In the rows, zero is written as 128.
[147  97 139 111 150 179 154 116 133  90 167 117  90 134 119 156 104 126
 130 137 139 120 133 104 137 136 135 121 130 146 138 139 126 108 138 121
  95] => (161)
[ 93 119 130 110 153 130 109 129 131 129  77 134 145 129 100 126 108 116
 160  89  99 105  97 123 114 138 127 135 113 172 128 135 152 133 168 121
 119] => (66)
[159 168 112  98 170 101 126 147 119 145 115 147 158 110  89 107 110 123
 166  89 119  95 114 144 138 152 155 167 114 134 135 132 184 143 167 158
 166] => (207)
[123 112 143 131 130 136 108 139 123 140 155 131 132 105 140 109 130  95
 139 157 132 112 139 128 121 144 134 119 152 112 132 126 122 126 117 120
 139] => (161)
[132 130 108 130 185 112 125 124 120 163 197 136  93 112 126 138 127 112
 149 105 143 122 134  98 155 142 121 160 132  97 124 122 123 140 126 122
 154] => (207)
[146 111 123 133 148 150 129 147 123 115 150 158 111 113 105 135 102 117
 131 112 145 113 131 114 129 121 140 114  94 153 135 112 149 108 109 145
 108] => (66)
[119 132 149 105 154 112 116 145 134 145  77 130 126 126 111 105 127 122
 164  95 106 108 106 113 129 154 117 144 130 156 106 111 140 120 126 133
 130] => (117)
[ 96 119 120 109 199 114  92 135 145 142 129 143 130 112 132 133 121 109
 153  77 121 108  85 134 145 146 108 178 135 112  74 161 154 167 160 133
 123] => (67)
[113 131 152 133 174 103 125 127 141 146 142 140 129 136 141 110 135 129
 183 130 125 118 125  93 157 170 105 167 138 107 101 144 134 130 102 142
 139] => (56)
[ 94 115 147 141 117 118 103 129 127 151 150 143 126 103 132 130 138 107
 138 127 129 102 141 141 117 141 118 126 127 117 130 131 127 123 132 129
 130] => (66)
[126 128 122 160 134 122 102 127 142 142 160 128 121 114 130 140 132 101
 135 106 137 110 135 132 134 138 126 136 136 111 115 141 140 136 162 141
 119] => (117)
[109 128 100 124 171 108 140 108 121 138 190 101 112 136 138 143 139 148
 153 113 142 138 118 108 168 143 137 149 146 116 122 152 122 116 115  88
 137] => (166)
[123 138 128 141 176 117 129 132 130 147 208 149 107 107 110 139 108 126
 150 117 128 133 112 131 146 151 124 152 133 127 118 146 135 143 136 103
 151] => (207)
[117 127 122 112 148  87 105 139 141 160 115 113 134 123 115 106 145 110
 140  49 113 129 108 126 129 131 120 147 128 130 115 137 142 142 135 137
 151] => (56)
[155  90 130 128 135 149 113 138 122 122 160 148 102 103 117 133 130 104
 122 129 145 129 114 124 129 116 132 111 100 145 159 109 143 105 111 137
 109] => (158)
[110 119 134 100 160 117 102 122 139 141  92 122 129 127 119 118 135 127
 158  82 112 123 104 147 128 124 106 137 128 136 105 143 139 140 136 122
 135] => (56)
[113 136 143 110 130 121 126 130 131 146 101 126 136 128 119 114 128 110
 140  89 109 111 118 111 130 144 125 139 129 140 107 145 149 134 161 154
 125] => (200)
[135 131 154 138 127 106 122 156 133 150 156 150 118 105 142 118 121 101
 160 146 132 118 145 127 119 144 112 140 121 102 134 135 130 142 141 148
 122] => (207)
[103 120 128 137 133 123 115 128 113 145 121 146 116 111 132 128 124  96
 152 117 128 112 146 118 107 134 119 119 138 100 125 141 137 149 148 133
 152] => (66)
[117 134 132 106 129 113 136 129 139 145  96 118 149 132 122 114 142 116
 132  76 116 104 109 113 141 135 130 154 120 140 120 154 159 133 162 154
 107] => (200)
[142 116 137 127 135 141 145 135 125 136 154 149 135 113 115 136 104 127
 138 115 162 108 115 130 134 128 127 135 114 116 132 104 139 106 121 132
 101] => (117)
[100 142 139 125 120 112 130 141 106 165 113 143 110  88 115 121 142 109
 160 123 141 116 145 131 114 149 146 101 132 126 148 133 117 118 145 120
 145] => (166)
[126 144 147 124 121 105 170 143 145 149  88 106 134 129 120  91 121 127
 130 119 112 118 125 106 121 138 123 169 126 142 142 113 164 129 175 176
 108] => (173)
[107 145 135 142 116  85 100 169 181 134   4 102 153 111 129  80 122  81
 143 144  92 141 100  97  80 107 112 145 116 190 165 114 155 195 208 147
  63] => (65)
[121 140 142 113 133 114 128 141 133 143  80 128 141 127 123 102 120 123
 148 105 106 110 113 115 131 148 124 146 132 145 105 130 152 128 154 150
 119] => (200)
[136 111 138 131 157 159 127 136 131 130 157 138 109 124 101 136  99 118
 147 106 163 108 116 139 125 130 120 128 105 133 132 123 140 115 123 132
 121] => (117)
[104 151 118 138 179 134 148 115 125 144 155 153 122 137 109 139 110 125
 164 113 153 108 114  93 165 175 156 149 124 119  89 140 134 112 157 141
 129] => (44)
[144 140 140 123 147 162 168 146 121 151 186 123 106 127 123 111  72 119
 122 146 142 131 129 128 135 129 116 128 112 124  96 117 166 119 116 172
  80] => (200)
[142 102 123 124 158 147 133 142 123 131 145 138 106  99 101 133 119 121
 132 111 160 114 114 133 127 114 144 123  96 149 159 114 142  94 123 123
 117] => (173)
[138 102 144 112 134 152 126 133 132 114 121 142 108  93 103 131 118 116
 140 113 153 127 110 146 105 107 116 104 104 144 151 144 138 128 142 121
 117] => (200)
[ 97 147 156 125 101 154 143 150 140 149  80 120  87  75  86  96 150 119
 140 101 135  94 121 101  98 128 146 150  91 147 180  82 127 139 217 123
  99] => (207)
[ 94 137 120 147 122 121  96 132 115 130 156 110 137 120 116 130 112 104
 156 125 135 109 124 134 130 155 141 153 150 126 135 138 126 153 158 140
 151] => (207)
[127  97 142 129 142 139 136 134 127 132 130 129  94 104 120 135 120 112
 144 123 154 113 137 139 117 116 124 137 125 138 177 144 147 129 132 120
 137] => (173)
[133  95 152 122 167 149 128 161 128 134 159 161 136 110 109  99 100 135
 110 138 133 104  95 123 139 164 150 150 117 170 147  99 160  98  85 126
 101] => (207)
[102 137 125 103 154 118 126 136 128 144 117 124 137 126 112 108 123 121
 141  77 109 121 102 114 133 143 130 143 132 147 109 136 152 140 147 137
 132] => (166)
[111 163 122 111 166 104 126 125 141 152 203 136 107 119 111 153 113 126
 143  81 125 141 106 169 162 128 120 155 131 129  81 152 131 166 163 103
 172] => (158)
[125 128 137 148 126 109 118 135 127 157 159 138 121  98 129 133 138  96
 155 115 153 109 144 118 129 148 125 124 139  92 136 125 116 123 139 130
 135] => (117)
[107 124 119 134 151 119 105 153 128 144 143 126 145 119 145  96 110 106
 132 144 134 126 132 133 123 153 154 130 153  85 115 137 136 150 139 121
 146] => (56)
[139 111 130 125 157 150 115 151 132 126 126 126 104 125 110 112 110 120
 127 118 155 122 131 137 125 115 137 125 102 155 156 112 152 123  86 131
 120] => (56)
[ 96 145 140 125 125 116 121 138 122 158 159 128 119  97 133 116 140 113
 145 122 128 121 139 136 121 154 126 118 146  98 117 142 117 139 146 125
 148] => (166)
[ 60 113 115  94 146  92  81 148 124 128  98 163 144 103 123 166 133  82
 142  85 112 117  42 175 121 145  61 131 113 114  86 186  94 169 148 158
  90] => (158)
[ 98 141 125 128 157 115 108 147 131 144  72 122 145 119 116 106 112 105
 147  98 114 122  97 136 109 135 130 130 135 157 120 135 160 149 156 119
 140] => (173)
[119 125 136 122 131 152 115 131 134 141 136 144 137 114 141 148 122 114
 148 121 130  98 132 123 140 149 137 131 131 106 118 134 109 125 142 127
 117] => (44)
[115 137 110 120 170 108 120 134 129 156 186 132 114  98 126 139 129 118
 145  93 131 129 121 130 144 140 127 142 131 109 110 148 128 141 138 119
 142] => (166)
[ 96 133 141 118 165 147 129 164 139 135 155 125  95 135 121 118  80 127
 125 112 135 143  95 142 136 133 114 141 123 166  78 122 133 146  70 122
 116] => (44)
[118 130 131 116 115 103 121 157 157 143  54 108 146 128 142 101 121 138
 129  78 107 121 107 135 129 130 149 175 151 159 104 112 147 153 144 132
 138] => (44)
[106 138 112 121 188 102 122 137 124 154 173 129 112  99 118 130 119 112
 153 111 140 124 115 140 136 147 138 150 136 101 111 149 136 139 158 107
 171] => (173)
[154 115 129 115 173 154 133 120 123 122 168 196 111  95  85 151 129 129
 107  91 137 130  92 137 120 111  97 107  84 130 135 137 140 129 115 121
 126] => (207)
[ 98 121 135 106 132 112 127 140 119 167 124  99 105 115 133 111 136  88
 150 117 145 106 150 118 127 158 147 123 146 104 134 150 114 126 163 137
 139] => (200)
[161 113 141 146 157 145 115 125 147 125 183 140  90 122 110 151 113 116
 119 120 157 129 129 160 110 124 103  99 102 145 135 149 150 115 122 137
 122] => (65)
[153 124 133 108 160 137 143 134 130 135 144 144 106 114  93 144 123 122
 117  88 164 122 127 137 124 120 142 118  86 141 148 128 151 108 132 141
 119] => (67)
[124 137 154 134 178  92 136 103 175 203 218 186 120  78 123 164 157 132
  74  56 108 141  91 149 135 159 110 151 102 111  26 140 150 107 167 165
 104] => (44)
[100 132 144 143 128 126 117 130 127 160 126 120 115 115 150 123 129 108
 142 134 137 119 142 129 119 152 127 120 152 106 105 146 125 136 141 122
 141] => (200)
[138 128 114 113 174  97 111 133 131 143 183 148 107  78 108 130 139 135
 150 116 131 136 119 146 146 134 126 133 126 125 121 129 117 120 126 115
 156] => (166)
[140 143  92 101 169 129 124 114 120 135 153 124 126 125 113 187 102 121
 149  71 128 119 128 115 150 130 123 151 130  97 115 137 106 149 166 131
 149] => (67)
[ 94 145 128 101 131 124 111 140 131 132  88 113 154 125 124 108 132 119
 136  89 101 112 105 120 122 142 126 145 135 144 114 136 150 155 147 149
 121] => (166)
[103 119 145 130 176 112 120 100 109 145 169 165 133 130 115  86 162 136
 177 111 114 118  81 122 162 159  64 147 172 105  69 160 128 121  59 107
 198] => (161)
[123 114 128 143 126 128 101 131 118 143 134 135 136 105 138 133 120 107
 149 130 138 124 139 141 117 139 128 108 148  97 131 133 123 130 124 126
 139] => (56)
[129 141 131 152 127 112  96 126 124 162 176 135 122 110 125 129 116  95
 131 141 134 124 150 141 117 136 118 114 145 114 129 119 134 134 142 134
 154] => (65)
[120 124 132 122 128 133 109 154 126 146 102 111 168 148 134 128  99  94
 147  94 111 111 112 123 117 143 119 140 123 129 116 149 143 145 130 173
 108] => (67)
[136 120 111 141 191 103 109 111 126 136 190 179 116 123 131 161 120 116
 133  98 134 125 124 101 161 147 111 159 145 110 101 142 138 149 118 130
 161] => (207)
[109 141 140 141 133 130 129 136 124 150 126 128 123 111 129 129 126 113
 154 132 134 108 142 134 124 151 142 118 138 120 133 142 126 120 160 116
 141] => (173)
[133 139 106 123 195 104 125 121 130 141 184 158 110 112 116 149 128 121
 136  87 135 128 111 116 157 143 113 149 131 115 106 146 135 149 132 119
 144] => (207)
[134 131 111 111 160  90 110 123 126 130 136 140 119 111 121 138 126 112
 173 104 135 137 133 121 142 125 109 132 138  98 118 136 114 147 138 133
 155] => (56)
[126 128 142 152 125 116 106 138 126 140 143 153 134 102 149 123 135 119
 151 165 125 125 134 130 119 147 116 124 144  99 124 133 110 140 125 118
 138] => (207)
[118 125 130 151 116 120 104 146 135 143 136 130 138  98 136 135 142  93
 128 120 150 109 129 130 111 144 129 108 128  99 152 132 117 127 138 116
 106] => (117)
[122  97  98 137 215 135  98 114 111 176 171 145 132 125 162 131 115 122
 166 135 128 124 105 140 155 154 100 134 155  58  40 152 123 122  89 138
 136] => (56)
[130 130 160 144 119  82 115 162 134 167 129 131 126  78 147 111 142 102
 151 148 126 115 151 131 121 168 134 124 149 127 138 118 130 102 116 145
 131] => (173)
[118 116 133 116 160 131 105 142 138 139 104 121 122 143 126 105 126 115
 163 105 106 110  98 117 141 151 136 159 119 151 109 129 149 131 157 140
 140] => (158)
[147 112 135 124 145 154 126 139 131 122 151 143  94 118 112 138 121 113
 131 118 150 121 121 127 135 125 131 121  96 147 149 115 138 116 125 139
 117] => (158)
[138 131 111 131 174  94 122 126 136 149 160 138 112 104 111 146 130 111
 154  86 141 119 121 125 146 147 118 144 139 106 119 144 126 135 148 127
 150] => (117)
[ 94 166 142  97 113  48 152 159 138 164 107  80 139 128 114  95 129 128
 117  76 123 153 107 150 116 146 152 159 141 151 101 128 153 141 154 143
 138] => (67)
[131 133 167 147 132 109 133 129 134 156 213 169 122  88 119 129 124 130
 119 134 118 143 144 164 110 155 125  95 142 118 103 144 141 114 115 106
 172] => (66)
[121 142 105 107 186  88 130 135 128 146 167 141 129 117 125 147 117 117
 137  95 146 126 116 133 155 151 125 158 142  89  98 157 127 152 140 135
 148] => (67)
[125 152 115 116 149  90 126 145 114 167 142 169  99  41 116 161 111 107
 138 132 148 155 122 188  99 112  47  96 134  89 120 126  85 173 102 151
 133] => (166)
[116 134 146 147 129 144 112 141 146 149 193 110 122 139 161 143 126  92
 149  82 152 105 165 104 140 132 137 164 132  84 126 161 143 171 141 120
 153] => (67)
[111 125 128 128 142 117  89 123 107 168 138 147 124  90 143 145 140 110
 164 149 126 112 122 161 113 151 128  90 144  96 107 143 117 104 144  79
 135] => (65)
[109 153 149 151 137 120 119 142 141 164 144 135 133 105 129 124 120  93
 151 125 141 103 151 143 119 150 134 119 129 114 139 142 139 134 178 127
 140] => (173)
[117 108 163 133 114 139 127 138 123 132 122 128 111 132 124 107 110 129
 167 159 148 125 113 126  97 123 117 130 106 141 136 107 141 105 126 114
 118] => (65)
[112 139 127 116 159  97 130 141 130 150 209 129  81 104 119 133 128 109
 138  85 146 132 132 126 149 155 141 157 142 106 106 148 131 139 126 125
 171] => (44)
[118 132 148 109 134 111 130 141 144 155 116 120 118 117 117 102 137 112
 133  87 100 114 112 122 128 136 118 156 128 155 100 117 148 128 153 144
 117] => (161)
[102 155 116  86 192  97 138 116 123 151 118 145 127 110  88 139 120 123
 181  69 154 101  96 139 148 151 121 152 131 109 106 138 134 139 176 108
 150] => (117)
